Here is a tiny trained network, its code and every weight. The questions are about switching its units off for an input and a target symbol, where a switched-off unit gives its printed mean instead of its output.

import numpy as np


def w(rows, s, z=0):
    codes = np.array(rows[::2]) - 128.0
    scale = np.full(codes.shape[1], s)
    scale[-1] = z or s
    return codes * scale


def f(y):
    return np.maximum(y, 0)


def softmax(a):
    e = np.exp(a - a.max(-1, keepdims=True))
    return e / e.sum(-1, keepdims=True)


def log_softmax(a):
    a = a - a.max(-1, keepdims=True)
    return a - np.log(np.exp(a).sum(-1, keepdims=True))


def net(x, mask):
    ids = ['Λαβγηθμξτψ'.index(c) for c in x.split()]
    T = len(ids)
    res = E[ids] + P[:T]
    u = 0
    for l in range(2):
        r = res
        for j in range(2):
            rows = slice(3 * j, 3 * j + 3)
            q, k, v = (r @ M[l][rows].T for M in (Q, K, V))
            z = softmax(np.where(np.tri(T) > 0, q @ k.T / 3**0.5, -1e9)) @ v
            o = O[l][rows]
            res = res + np.where(mask[u + j], z, o[:, -1]) @ o[:, :-1]
        u += 2
        y = f(res @ A[l][:, :-1].T + A[l][:, -1])
        res = res + np.where(mask[u : u + 8], y, B[l][:, -1]) @ B[l][:, :-1]
        u += 8
    return log_softmax(res[-1] @ U[:, :-1].T + U[:, -1])


Q, K, V, O, A, B = {}, {}, {}, {}, {}, {}
E = w([
[155,160,196],'Λ',
[125,234,155],'α',
[192,135,100],'β',
[189,138,98],'γ',
[179,150,81],'η',
[209,128,132],'θ',
[193,139,106],'μ',
[168,178,61],'ξ',
[7,131,124],'τ',
[105,79,81],'ψ',
],0.018)
P = w([
[254,194,47],'0',
[238,190,60],'1',
[223,180,68],'2',
[206,173,81],'3',
[194,167,85],'4',
[180,162,96],'5',
[166,152,102],'6',
[155,149,110],'7',
[141,148,120],'8',
[124,145,126],'9',
[114,139,133],'10',
[105,131,143],'11',
[95,130,144],'12',
],0.0058)
Q[0] = w([
[136,130,161],'0.h0',
[111,130,93],'0.h0',
[100,140,115],'0.h0',
[170,164,139],'0.h1',
[86,72,136],'0.h1',
[254,209,75],'0.h1',
],0.033)
K[0] = w([
[212,184,171],'0.h0',
[52,55,37],'0.h0',
[128,34,39],'0.h0',
[64,114,213],'0.h1',
[250,117,68],'0.h1',
[9,106,178],'0.h1',
],0.014)
V[0] = w([
[66,34,133],'0.h0',
[165,67,66],'0.h0',
[194,180,95],'0.h0',
[155,155,1],'0.h1',
[64,231,119],'0.h1',
[129,240,191],'0.h1',
],0.0086)
O[0] = w([
[169,103,59,3],'0.h0',
[157,69,170,163],'0.h0',
[106,132,203,248],'0.h0',
[30,56,120,202],'0.h1',
[110,163,2,190],'0.h1',
[106,241,91,211],'0.h1',
],0.0085,0.0068)
A[0] = w([
[91,2,99,3],'0.n0',
[201,74,197,178],'0.n1',
[150,165,205,174],'0.n2',
[170,190,155,191],'0.n3',
[157,58,19,204],'0.n4',
[118,122,32,107],'0.n5',
[98,167,131,164],'0.n6',
[172,84,203,158],'0.n7',
],0.008,0.0029)
B[0] = w([
[255,105,50,185],'0.n0',
[201,177,220,183],'0.n1',
[239,52,114,220],'0.n2',
[186,157,86,253],'0.n3',
[156,10,238,199],'0.n4',
[85,91,182,192],'0.n5',
[122,121,87,205],'0.n6',
[196,146,247,179],'0.n7',
],0.0062,0.0067)
Q[1] = w([
[200,144,195],'1.h0',
[135,153,94],'1.h0',
[169,164,208],'1.h0',
[70,169,195],'1.h1',
[119,182,2],'1.h1',
[186,54,120],'1.h1',
],0.0077)
K[1] = w([
[148,232,57],'1.h0',
[85,129,135],'1.h0',
[145,254,112],'1.h0',
[208,122,123],'1.h1',
[118,231,134],'1.h1',
[6,56,105],'1.h1',
],0.0079)
V[1] = w([
[141,31,142],'1.h0',
[129,97,124],'1.h0',
[94,90,79],'1.h0',
[56,255,191],'1.h1',
[49,167,237],'1.h1',
[64,134,220],'1.h1',
],0.0056)
O[1] = w([
[103,221,173,95],'1.h0',
[124,158,152,105],'1.h0',
[147,145,173,3],'1.h0',
[118,254,194,102],'1.h1',
[89,166,203,69],'1.h1',
[92,130,190,71],'1.h1',
],0.0066,0.0037)
A[1] = w([
[254,151,179,82],'1.n0',
[232,141,102,117],'1.n1',
[132,39,198,178],'1.n2',
[46,172,154,89],'1.n3',
[122,150,129,103],'1.n4',
[241,138,100,115],'1.n5',
[169,177,220,4],'1.n6',
[93,147,48,121],'1.n7',
],0.0077,0.011)
B[1] = w([
[108,91,1,220],'1.n0',
[73,99,134,230],'1.n1',
[141,184,198,245],'1.n2',
[60,98,115,155],'1.n3',
[141,132,132,138],'1.n4',
[78,97,133,238],'1.n5',
[216,119,12,152],'1.n6',
[156,186,129,161],'1.n7',
],0.012,0.011)
U = w([
[115,136,132,85],'Λ',
[178,159,149,106],'α',
[201,133,86,1],'β',
[192,153,148,91],'γ',
[126,77,153,214],'η',
[81,108,40,80],'θ',
[119,193,122,173],'μ',
[188,149,136,158],'ξ',
[1,120,156,108],'τ',
[128,157,235,137],'ψ',
],0.0095,0.005)

Each question gives the input, a string of symbols that net reads in full, and the target symbol t.
The units are the heads (3 rows each of Q, K, V and O) and the neurons (one row each of A and B). Each row of codes is followed by its name. A weight is (code - 128) times the scale printed after its matrix; where a second scale follows, it is the last column's (O, A, B and U).
mask holds one flag per unit, layer by layer, with each layer's heads first. A switched-off unit (its flag False) gives its mean, the last column of its rows in O or B, instead of its output. The means were averaged over made-up inputs and are rounded, as every weight is.
A unit's drop is (log p(t) with every unit on - log p(t) with that unit switched off) / (log p(t) with every unit on - log p(t) with every unit switched off).
The circuit of an input: a set's keep is (log p(t) with only the set's units on - log p(t) with every unit switched off) / (log p(t) with every unit on - log p(t) with every unit switched off). Starting from the 12 units with the biggest drops (on a tie, the unit counted first), units are removed one at a time, each time the one whose removal leaves the highest keep (on an exact tie, the one counted first), for as long as the keep stays at least 0.8.
units of the circuit, in order: the units of the circuit, biggest drop first
unit that matters most: the unit with the biggest drop
top k neurons: the k neurons with the biggest drops, biggest first
k most important neurons of layer l: the k neurons of layer l with the biggest drops, biggest first
heads that matter: for each layer, one digit per head in row order, 1 if its drop is at least 0.15 and else 0, layers parted by /
input ψ η α μ η ξ, target μ: units of the circuit, in order : 0.h1; 1.h1
input η Λ θ ξ, target θ: top 2 neurons : 1.n2; 0.n2
input θ η ψ θ, target η: units of the circuit, in order : 1.h1; 0.h1
input β ξ θ η η ψ, target η: top 3 neurons : 0.n0; 0.n4; 0.n5
input α η θ α θ η ξ μ, target μ: units of the circuit, in order : 0.h1; 1.h1
input μ θ ψ γ, target η: units of the circuit, in order : 0.h1; 1.h1
input ξ Λ θ, target θ: units of the circuit, in order : 1.n0; 0.h1; 1.n2
input ψ β ψ η η ψ μ η Λ μ, target θ: heads that matter : 01 / 00
input ψ η α η α μ β η, target μ: heads that matter : 01 / 00
input θ ξ η Λ μ θ θ ψ β, target η: heads that matter : 11 / 01
input η ψ μ, target η: 2 most important neurons of layer 1 : 1.n0; 1.n2
input η Λ ψ μ η μ ξ, target η: top 2 neurons : 0.n0; 0.n4
input θ μ η θ β ξ β μ β Λ β γ, target θ: 2 most important neurons of layer 1 : 1.n0; 1.n2
input α α θ θ ψ β β η γ Λ β, target θ: top 2 neurons : 1.n0; 1.n2
input ψ ψ ψ β η ψ η η ψ θ ψ Λ μ, target θ: 2 most important neurons of layer 0 : 0.n0; 0.n5
input ξ θ η α ξ η β α Λ α ψ η ξ, target η: unit that matters most : 0.h0
input ψ γ ψ ξ Λ η η, target θ: top neuron : 1.n2
input η η η Λ γ ψ η, target η: top 2 neurons : 0.n0; 1.n2
input ξ η β η μ η μ η η ξ θ Λ, target θ: top 2 neurons : 1.n0; 0.n2
input Λ β θ ξ γ, target θ: 2 most important neurons of layer 0 : 0.n2; 0.n3
input θ τ α ψ ψ, target ψ: 3 most important neurons of layer 1 : 1.n2; 1.n0; 1.n6
